cols: D N R P J
[128 123 146  71 123]  kuduk
[128 129 115 119 134]  nekem
[131 123 124 102 124]  Gof
[128 131 122 122 133]  Gur
[125 123 123 130 125]  Tamul
[131 123 126   7 126]  bak
[128  98 127 126 126]  Vav
[128 127  91  34 130]  gopoz
places bak: [131]  0
places Vav: [127]  2
places Tamul: [125]  0 4
places Gof: [131]  0
places bak: [126]  2 4

cols: K M F C B U G L
[103 122 142 168 103 122 122 123]  Gur
[139  54 133 249  61 182  69 121]  rifeb
[178 154 116 123 181 113  26  80]  kuduk
[139  54 133 185  61 182  69 121]  bak
down: [ 54 154  54]  M
places rifeb: [69]  6
places Gur: [122]  1 5 6
down: [ 54 154]  M

cols: X A V W
[128  37 128 128] = Gur
[128  37 128  85] = nekem
[139  37 128 185] = Vav
which: [128  37 128  85]  nekem
places Gur: [128]  0 2 3

cols: H E Z S
[159 159 159 159] -> nekem
[231 231 231 158] -> kuduk
[197  42  89 129] -> Gur
[229 124 118 178] -> gopoz
places nekem: [159]  0 1 2 3
down: [159 231  89]  Z
places kuduk: [231]  0 1 2
places Gur: [129]  3

cols: dekep zado fim rofem golal muvef
[152  99 117 232 130 178]  bak
[142  99 129 151 119 180]  kuduk
[161  99 117 117 111 111]  vekub
[110  99 124 109 129 155]  Gur
[ 81  99 108 152 169  68]  Gof
[ 56  99 106 106 161 110]  nekem
[150  99  99 231  99  99]  rifeb
[ 75  99 109 132 164  93]  gopoz
[163  99 142 124 114  85]  Tamul
[101  99 118 143  98  61]  labu
down: [124 108 106  99 109 142]  fim
places rifeb: [150]  0
places rifeb: [99]  1 2 4 5
places vekub: [111]  4 5

cols: bogag vepop sena Fevu momu Mutat Dunu Moveg Vik
[115 153 139 143 129 125 134 149 136] = Gof
[ 20 185  85  87 183  24 224 125 124] = rifeb
[145 116 142 116 138 145 155 110 123] = kuduk
[ 20 185  85  87 183  88 126 112 130] = vekub
[127 123 143 146 146 111 151 103 128] = Vav
[113 136 138 138  94 150 127 136 111] = gakat
[124 115 140 124 134 139  94  94 129] = labu
[115 153 140 143 129 125 134 124  93] = Gur
[110 162 140 136 116 118 100 100 148] = Tamul
[115 153 140 143 129 125 162 124 160] = nekem
places kuduk: [138]  4
down: [115  20 145  20 127 113 124 115]  bogag
down: [124 123 130 128 111]  Vik
down: [224 155 126 151 127  94]  Dunu
places labu: [94]  6 7

cols: fafu bope tenep vafif
[ 39  98 139 145] -> Vav
[203 189  96  54] -> vekub
[121 136 115  89] -> labu
[185 189 140 101] -> kuduk
[201 146  66 125] -> gakat
[ 66  43 104 220] -> bak
[ 39  98 222 194] -> nekem
[ 39  98  78 110] -> Gur
[144 144 144 144] -> rifeb
down: [220 194 110 144]  vafif
down: [ 96 115 140  66 104 222]  tenep
places rifeb: [144]  0 1 2 3
down: [66 39 39]  fafu

cols: Med boto Banuv kovib
[150 109 109 109]  labu
[153 150 193 151]  kuduk
[ 95 103 108 103]  nekem
[ 70 103  70  70]  gopoz
[134 166  90  96]  Vav
[153 150  93  93]  vekub
[129 123 119 152]  rifeb
places vekub: [93]  2 3
places gopoz: [70]  0 2 3
down: [103  70  96  93]  kovib
down: [150 103 103 166 150]  boto
places labu: [109]  1 2 3
down: [153 129]  Med

cols: kisaf sef mani lopa mizes sog
[101 151 125 101 101 101] -> nekem
[ 77 158  77  84  77  32] -> rifeb
[137 134 174 180 125 132] -> Tamul
down: [101  32]  sog
places rifeb: [77]  0 2 4
down: [158 134]  sef
places nekem: [101]  0 3 4 5

cols: Ketev Renif saguk miges fedid zesi Lumud
[183  80 188 170 213 175 127]  Gur
[113 143 151 138 120 135 142]  Tamul
[172  79 118 162 152 169 149]  vekub
[ 93 110 136 162 146 179  84]  gakat
[ 91 161  85  72  74  58  55]  labu
[138 109  39 132 124 130 114]  Vav
[145 128 112 117 121 107  77]  kuduk
[70 38 38 38 70 70 70]  Gof
places labu: [85]  2
places Gof: [70]  0 4 5 6
places Gof: [38]  1 2 3
down: [162 162  72]  miges
down: [146  74 124 121  70]  fedid
places kuduk: [112]  2

cols: gez pokit misi banet
[142 113  38 121] : Gof
[215 148  95 120] : Tamul
[222 156 106 111] : Vav
down: [ 95 106]  misi
down: [148 156]  pokit

cols: Nidav Sime Dedi sevab Tafa lifi
[147  83  83  85 196 161] -> kuduk
[212 159 127  84 192  64] -> Gur
[164 109 127 128 210 136] -> rifeb
[ 99 212  60  22 126 176] -> Tamul
[212 225 103  61 125 125] -> gakat
[ 60  73 128 147 133 161] -> nekem
places kuduk: [83]  1 2
down: [192 210 126 125 133]  Tafa
places Tamul: [60]  2
down: [159 109]  Sime

cols: rato vavad gupu nirop Pemu Vig puluk
[161 111  81 122 189 101 122] -> Gof
[161  43  81  77 140  37 177] -> Vav
[161 161  81 162 101 161 161] -> bak
[161 111  69 166 211 101 168] -> gopoz
[161 165 113  80  65 101 177] -> nekem
[161 111  81  59 140 101 163] -> kuduk
[161 161  81 140 139 101 140] -> Tamul
places bak: [161]  0 1 5 6
places Gof: [122]  3 6
places Gof: [81]  2
places Tamul: [139]  4
places Tamul: [140]  3 6
places Vav: [77]  3

cols: goba kesig kulur teto kig Luva puduv zegig mamo
[ 90 200  42  27  58 134  88 125 113]  rifeb
[ 72 219 125 126 154 182 200  56 171]  gakat
[ 72 219 125 126 154 182 200 175 171]  Gof
[155  40 159 208 211 210  49 133  22]  nekem
down: [219 219  40]  kesig
down: [ 58 154]  kig
down: [ 56 175]  zegig

cols: Bis gabev Viv zegiv Dodon zud sem
[131 173 143 120 136 137 136] -> Tamul
[143 142 143 143 142 212 142] -> kuduk
[131 121 143 120 136 128 142] -> bak
[153 126 209 113 136 134 207] -> vekub
[165 165 143  98 136 165 136] -> Gur
[120 120 215 120 120 215 166] -> gakat
[131 126 143 138 134 134 143] -> gopoz
[131 126 143 120 118 172 128] -> Vav
[131  72 114 120 136 113 142] -> labu
places gopoz: [134]  4 5
places kuduk: [142]  1 4 6
down: [113  98 120 138 120 120]  zegiv
places gakat: [120]  0 1 3 4
places Gur: [136]  4 6
places Gur: [165]  0 1 5

cols: valuf bodog fofum tev Mez zaker pusus tele kaze
[ 91  91  36 145  92  76 122  73 164] = nekem
[ 92 151 135  56 167 101  91 107 139] = gopoz
[ 56  91  56  56  91 101  91  91  56] = kuduk
[ 73  90 112 144 238  95 126 103 128] = labu
down: [ 92 167]  Mez
down: [91 91]  pusus
places kuduk: [91]  1 4 6 7
down: [139  56]  kaze
down: [ 73 107]  tele
down: [101 101]  zaker

cols: paz dafed Voroz lural
[157 139 151 133] : vekub
[159 139 108  17] : Gur
[100 100 140 100] : Gof
[159 139 151 133] : Tamul
[ 70 123  83  91] : gakat
[130 125 125  28] : nekem
[152 107  99  80] : labu
[130 125 136 223] : bak
down: [ 17 100 133  91  28]  lural
places Gof: [100]  0 1 3

cols: tutos Dema des lageg tis Fatub Los fep ladef Rilos
[123 132 122 142 136 115 110 108 152 134] : kuduk
[100 134 101 109 129 147  90 147 115 102] : Tamul
[109 150 115 142 168 120 118 125 116 122] : Vav
[105 117 128 104  86 128 103 169 175 132] : vekub
[143 123 127  77 138  65 140 132 170 133] : Gof
[165  64 127 185 132  64 127 156 154 115] : gopoz
[ 98  87 142 177 136 205  86 205  25 205] : Gur
down: [101 115 128 127 127 142]  des
places gopoz: [64]  1 5
down: [142 104]  lageg
places Gur: [205]  5 7 9

cols: latet Bizev zofi zoz Buneg vos vog rik Fuf
[ 82  74 168  82 168  82 168  82  82]  nekem
[ 70 131  73  92 103 130 105 150 158]  labu
[127  99 126 165  58 127  99  83  99]  gakat
places nekem: [82]  0 3 5 7 8
down: [ 70 127]  latet
places gakat: [126]  2
down: [ 82 158]  Fuf
down: [168  73]  zofi
places nekem: [74]  1
places nekem: [168]  2 4 6

cols: pulim pef gesas sumot dek Rosok pur miki
[224 242 116 184 184 202 224 202] : Gof
[ 76 215 130 197 198 213 107 173] : labu
[ 85 212 144 162 210 239 129 212] : Gur
[ 82 208 125 192 172 213 156 189] : vekub
[104 205 112 182 209 223 130 198] : nekem
down: [184 197 162]  sumot
places Gof: [184]  3 4
places labu: [197]  3

